Look-ups in named tables: a row name and a column name give one cell, copied from the table.

sumu
fields: nazu, kosag, bator
vosapu: [0.39, -0.35, -0.53]
las: [-0.57, 0.71, 0.56]
dil: [0.38, 0.06, 0.37]
dubeti: [0.51, -0.57, -0.79]
tivuvog: [0.17, 0.95, 0.09]
dev: [0.72, 0.82, -0.43]
timu: [0.34, 0.53, -0.41]
nimu: [-0.81, 0.09, 0.62]
gevo: [-0.36, 0.93, 0.97]
vok: [-0.32, 0.71, 0.51]
lubapur: [0.49, 0.30, 0.01]
fesez: [0.13, 0.12, -0.47]
sefo: [0.78, 0.78, -0.65]
takuf: [0.30, 0.57, -0.14]

bator of takuf = -0.14
bator of sefo = -0.65
nazu of nimu = -0.81
bator of las = 0.56
bator of lubapur = 0.01
bator of dil = 0.37
nazu of dubeti = 0.51
bator of dev = -0.43
nazu of fesez = 0.13

mider
|  | pesar | nitufi | kipipav | kinori | zaku | loreli | mamipem | sebudap |
|---|---|---|---|---|---|---|---|---|
| mizod | 39 | 66 | 3 | 46 | 30 | 27 | 75 | 25 |
| darob | 33 | 28 | 16 | 29 | 21 | 65 | 90 | 27 |
| tedu | 35 | 36 | 34 | 62 | 24 | 27 | 28 | 58 |
| feromum | 14 | 20 | 55 | 57 | 35 | 25 | 24 | 75 |
| fetase | 42 | 25 | 41 | 19 | 12 | 21 | 54 | 76 |
| tida | 61 | 27 | 56 | 14 | 30 | 41 | 12 | 53 |
| fupemo | 73 | 48 | 33 | 22 | 15 | 23 | 22 | 54 |
| vetavos | 68 | 41 | 42 | 20 | 16 | 19 | 24 | 60 |
| zegik | 24 | 58 | 9 | 65 | 42 | 39 | 59 | 26 |
| suniv | 9 | 15 | 54 | 59 | 47 | 51 | 19 | 59 |
| sazize | 19 | 14 | 56 | 49 | 27 | 25 | 26 | 83 |
| tegif | 16 | 40 | 18 | 69 | 38 | 49 | 47 | 41 |

feromum, pesar -> 14
tedu, kinori -> 62
tida, sebudap -> 53
darob, zaku -> 21
suniv, mamipem -> 19
sazize, kinori -> 49
suniv, nitufi -> 15
tegif, kipipav -> 18
zegik, mamipem -> 59
darob, pesar -> 33

Table mezi
	sazirak	lom	gotirap	tok	vobud	marur	foniro	kizefot
damufib	-990	477	-891	445	-611	-297	-923	3974
fezif	-903	448	9060	-3461	833	330	-1419	-3050
teg	-2930	-942	5991	-3697	-2525	-2244	-532	2335
lutagu	-2958	2127	7611	-7681	1609	2440	-426	-4292
susa	-1433	1287	-1282	-482	1548	1167	-742	3449

What is the tok of susa in mezi? -482
What is the tok of lutagu in mezi? -7681
What is the tok of teg in mezi? -3697
What is the lom of damufib in mezi? 477
What is the marur of fezif in mezi? 330
What is the kizefot of damufib in mezi? 3974

safonuz =
	gobebo	tosep	givat	tuzapip
libo	4013	4643	5623	4533
sife	2036	5483	5113	6091
lepid	3531	6111	2882	7548
rab	4476	5193	4294	5174
dulop	6267	5259	2813	5149
zov	3753	5841	2637	3220
pudanat	4002	4695	2713	3655
dupopan	5114	5259	3895	4913
nutanud	5226	5540	3611	5316
repif	3972	5311	4535	4713

libo, givat => 5623
rab, tosep => 5193
zov, tosep => 5841
lepid, tosep => 6111
rab, gobebo => 4476
zov, givat => 2637
libo, gobebo => 4013
nutanud, gobebo => 5226
dupopan, tosep => 5259
nutanud, tosep => 5540
lepid, givat => 2882

zurinin
|  | lir | bub | ziku | deso | zadi | gevub | gik | mal |
|---|---|---|---|---|---|---|---|---|
| kan | 1210 | 4622 | 2784 | 2038 | -7782 | 2512 | 2425 | 1769 |
| zum | -142 | 827 | 904 | 363 | -1620 | -1378 | 1453 | -811 |
| bet | 6273 | 6181 | 1460 | -1653 | -2473 | 3041 | 6211 | 5758 |
| kubizog | 5808 | 837 | 395 | 1127 | -1806 | 9397 | 204 | -1011 |
| runano | -839 | -264 | 1181 | 1853 | 3388 | 3707 | 837 | 1051 |
| vor | 3774 | 3404 | 2442 | 5647 | 1183 | 7097 | 1009 | 3991 |
| rarof | 3888 | 5580 | 4359 | 1797 | -6419 | 4325 | 1231 | 5801 |
| ginuda | 5819 | 6302 | 1788 | -1142 | -1013 | 5368 | 6000 | 8355 |
| mipupa | 1502 | 1663 | -530 | 1886 | 2939 | 4379 | 2750 | 1517 |
| fen | 855 | -91 | 613 | 936 | 3621 | 541 | 1564 | -1236 |
| tep | 2439 | 1957 | 817 | 7061 | -701 | 3774 | 1246 | -3452 |

zum, deso -> 363
tep, ziku -> 817
ginuda, lir -> 5819
rarof, gevub -> 4325
zum, ziku -> 904
zum, mal -> -811
mipupa, ziku -> -530
vor, bub -> 3404
kan, lir -> 1210
ginuda, gevub -> 5368
vor, deso -> 5647
fen, zadi -> 3621
fen, ziku -> 613
fen, bub -> -91
kan, gevub -> 2512
zum, bub -> 827
ginuda, deso -> -1142

pufu:
fields: milape, fub, mudob, zov, ravu, tez, gileg, kel, zurofek
mep: [0.8, 0.2, 0.5, 0.4, 0.6, 0.5, 0.6, 0.4, 0.7]
kamunom: [0.6, 0.2, 0.5, 0.3, 0.6, 0.5, 0.4, 0.5, 0.5]
visefi: [0.5, 0.4, 0.4, 0.4, 0.3, 0.8, 0.7, 0.3, 0.6]
nizi: [0.6, 0.3, 0.5, 0.5, 0.6, 0.7, 0.7, 0.7, 0.4]
sutig: [0.6, 0.2, 0.5, 0.4, 0.5, 0.8, 0.6, 0.4, 0.3]
viton: [0.7, 0.2, 0.6, 0.4, 0.7, 0.5, 0.5, 0.5, 0.7]
pom: [0.8, 0.1, 0.5, 0.4, 0.5, 0.3, 0.7, 0.7, 0.4]
donog: [0.5, 0.2, 0.4, 0.4, 0.4, 0.6, 0.7, 0.4, 0.3]
bafez: [0.6, 0.4, 0.4, 0.3, 0.3, 0.5, 0.6, 0.4, 0.6]
panike: [0.6, 0.1, 0.7, 0.5, 0.5, 0.7, 0.6, 0.5, 0.4]
dopud: [0.7, 0.2, 0.4, 0.2, 0.4, 0.3, 0.6, 0.6, 0.4]

visefi, milape: 0.5
bafez, zov: 0.3
bafez, ravu: 0.3
visefi, kel: 0.3
visefi, tez: 0.8
kamunom, ravu: 0.6
panike, mudob: 0.7
kamunom, fub: 0.2
nizi, ravu: 0.6
bafez, mudob: 0.4
dopud, gileg: 0.6
panike, ravu: 0.5

